A =
[[ -39.283  -10.584  130.635    5.699  288.034 -153.704  -10.952   54.451
     5.000   11.894   -6.883  240.681   -7.342   11.862   -2.150  208.121]
 [ 187.058  167.420   23.364   59.435  211.925    9.502  129.650  153.842
   -65.001    7.759  -50.364  194.179  160.031  -63.577  142.658  183.880]
 [  90.705  110.114  215.932  177.171 -156.907  181.313  151.324   73.491
   171.599  138.611  138.641 -158.625  220.485  116.957   94.678  -85.480]
 [-138.204  -30.459  285.736  112.625  183.435 -124.926  -26.793  -15.961
   116.740   72.408   85.986  200.851  129.380   41.296   -5.844  116.048]
 [ 109.886  116.831  126.599    0.203  -31.211   62.448  120.835  109.448
   -79.946  -84.716 -128.054   13.184   27.945 -145.974  115.752
    -8.487]]
A[0, 0] = -39.283
A[:, 6] = [-10.952, 129.650, 151.324, -26.793, 120.835]
A[1, 10] = -50.364
A[4, 2] = 126.599
A[2] = [90.705, 110.114, 215.932, 177.171, -156.907, 181.313, 151.324, 73.491, 171.599, 138.611, 138.641, -158.625, 220.485, 116.957, 94.678, -85.480]
A[4, 15] = -8.487
A[:, 10] = [-6.883, -50.364, 138.641, 85.986, -128.054]
A[4] = [109.886, 116.831, 126.599, 0.203, -31.211, 62.448, 120.835, 109.448, -79.946, -84.716, -128.054, 13.184, 27.945, -145.974, 115.752, -8.487]
A[4, 7] = 109.448
A[3, 9] = 72.408
A[1] = [187.058, 167.420, 23.364, 59.435, 211.925, 9.502, 129.650, 153.842, -65.001, 7.759, -50.364, 194.179, 160.031, -63.577, 142.658, 183.880]
A[2, 7] = 73.491
A[0, 4] = 288.034
A[:, 5] = [-153.704, 9.502, 181.313, -124.926, 62.448]
A[4, 8] = -79.946
A[1, 3] = 59.435
A[3, 15] = 116.048
A[0, 9] = 11.894
A[1, 5] = 9.502
A[4, 10] = -128.054
A[3] = [-138.204, -30.459, 285.736, 112.625, 183.435, -124.926, -26.793, -15.961, 116.740, 72.408, 85.986, 200.851, 129.380, 41.296, -5.844, 116.048]
A[2, 13] = 116.957
A[0, 12] = -7.342
A[2, 1] = 110.114
A[3, 10] = 85.986
A[2, 2] = 215.932
A[0, 11] = 240.681
A[1, 13] = -63.577
A[3, 3] = 112.625
A[2, 0] = 90.705
A[:, 0] = [-39.283, 187.058, 90.705, -138.204, 109.886]

arr =
[[  4  16  -1  -1]
 [-12  20   4  -4]
 [-23  30  11  -7]
 [ -8 -12 -24   1]]
arr[0, 0]: 4
arr[1, 0]: -12
arr[3, 0]: -8
arr[:, 1]: [16, 20, 30, -12]
arr[3, 2]: -24
arr[1]: [-12, 20, 4, -4]
arr[2]: [-23, 30, 11, -7]
arr[1, 2]: 4
arr[2, 2]: 11

a =
[[-1.5  2.5 -1.5  2.5 -0.8]
 [-0.2 -0.1 -1.1 -0.1  0.7]
 [-0.8  1.9 -0.8  0.7  0.1]
 [-0.8  2.1 -0.8  1.5  0.3]
 [ 2.3 -0.3  1.9  0.5  1.2]
 [ 1.8 -0.7  0.7  0.0  2.1]
 [ 1.9 -0.6  0.6  0.0  1.9]
 [-1.3  2.5 -1.1  2.4 -0.9]
 [ 1.8  0.2  1.8 -1.6  2.8]
 [ 1.3 -0.7 -0.5 -0.1  1.4]
 [-0.1  1.7 -0.2  1.3  0.0]]
Indices start at 0.
(0, 0) = -1.5
(7, 4) = -0.9
(7, 1) = 2.5
(0, 3) = 2.5
(3, 0) = -0.8
(2, 2) = -0.8
(2, 4) = 0.1
(1, 0) = -0.2
(10, 3) = 1.3
(3, 4) = 0.3
(4, 0) = 2.3
(3, 1) = 2.1
(5, 1) = -0.7
(9, 0) = 1.3
(10, 0) = -0.1
(1, 3) = -0.1
(3, 3) = 1.5
(9, 3) = -0.1
(6, 4) = 1.9
(5, 2) = 0.7
(1, 4) = 0.7
(0, 4) = -0.8
(0, 1) = 2.5
(8, 0) = 1.8
(3, 2) = -0.8
(9, 4) = 1.4
(4, 3) = 0.5
(2, 3) = 0.7
(6, 3) = 0.0
(2, 1) = 1.9
(6, 2) = 0.6
(2, 0) = -0.8
(9, 1) = -0.7
(10, 4) = 0.0

x =
[[  1 -16   8 -10   2   4 -26 -23 -27   8 -11 -25]
 [ 35   5 -13  -6  -2 -11   4  -3  -1 -11   9  -4]
 [  6  -1  19 -12  -8  -3   1   2   3  18  -1   6]]
x[0][0] = 1
x[:, 11] = [-25, -4, 6]
x[2][11] = 6
x[:, 0] = [1, 35, 6]
x[0] = [1, -16, 8, -10, 2, 4, -26, -23, -27, 8, -11, -25]
x[1][8] = -1
x[0][8] = -27
x[2][5] = -3
x[2] = [6, -1, 19, -12, -8, -3, 1, 2, 3, 18, -1, 6]
x[1][11] = -4
x[0][11] = -25
x[1][1] = 5
x[2][10] = -1
x[:, 7] = [-23, -3, 2]
x[0][1] = -16
x[2][3] = -12
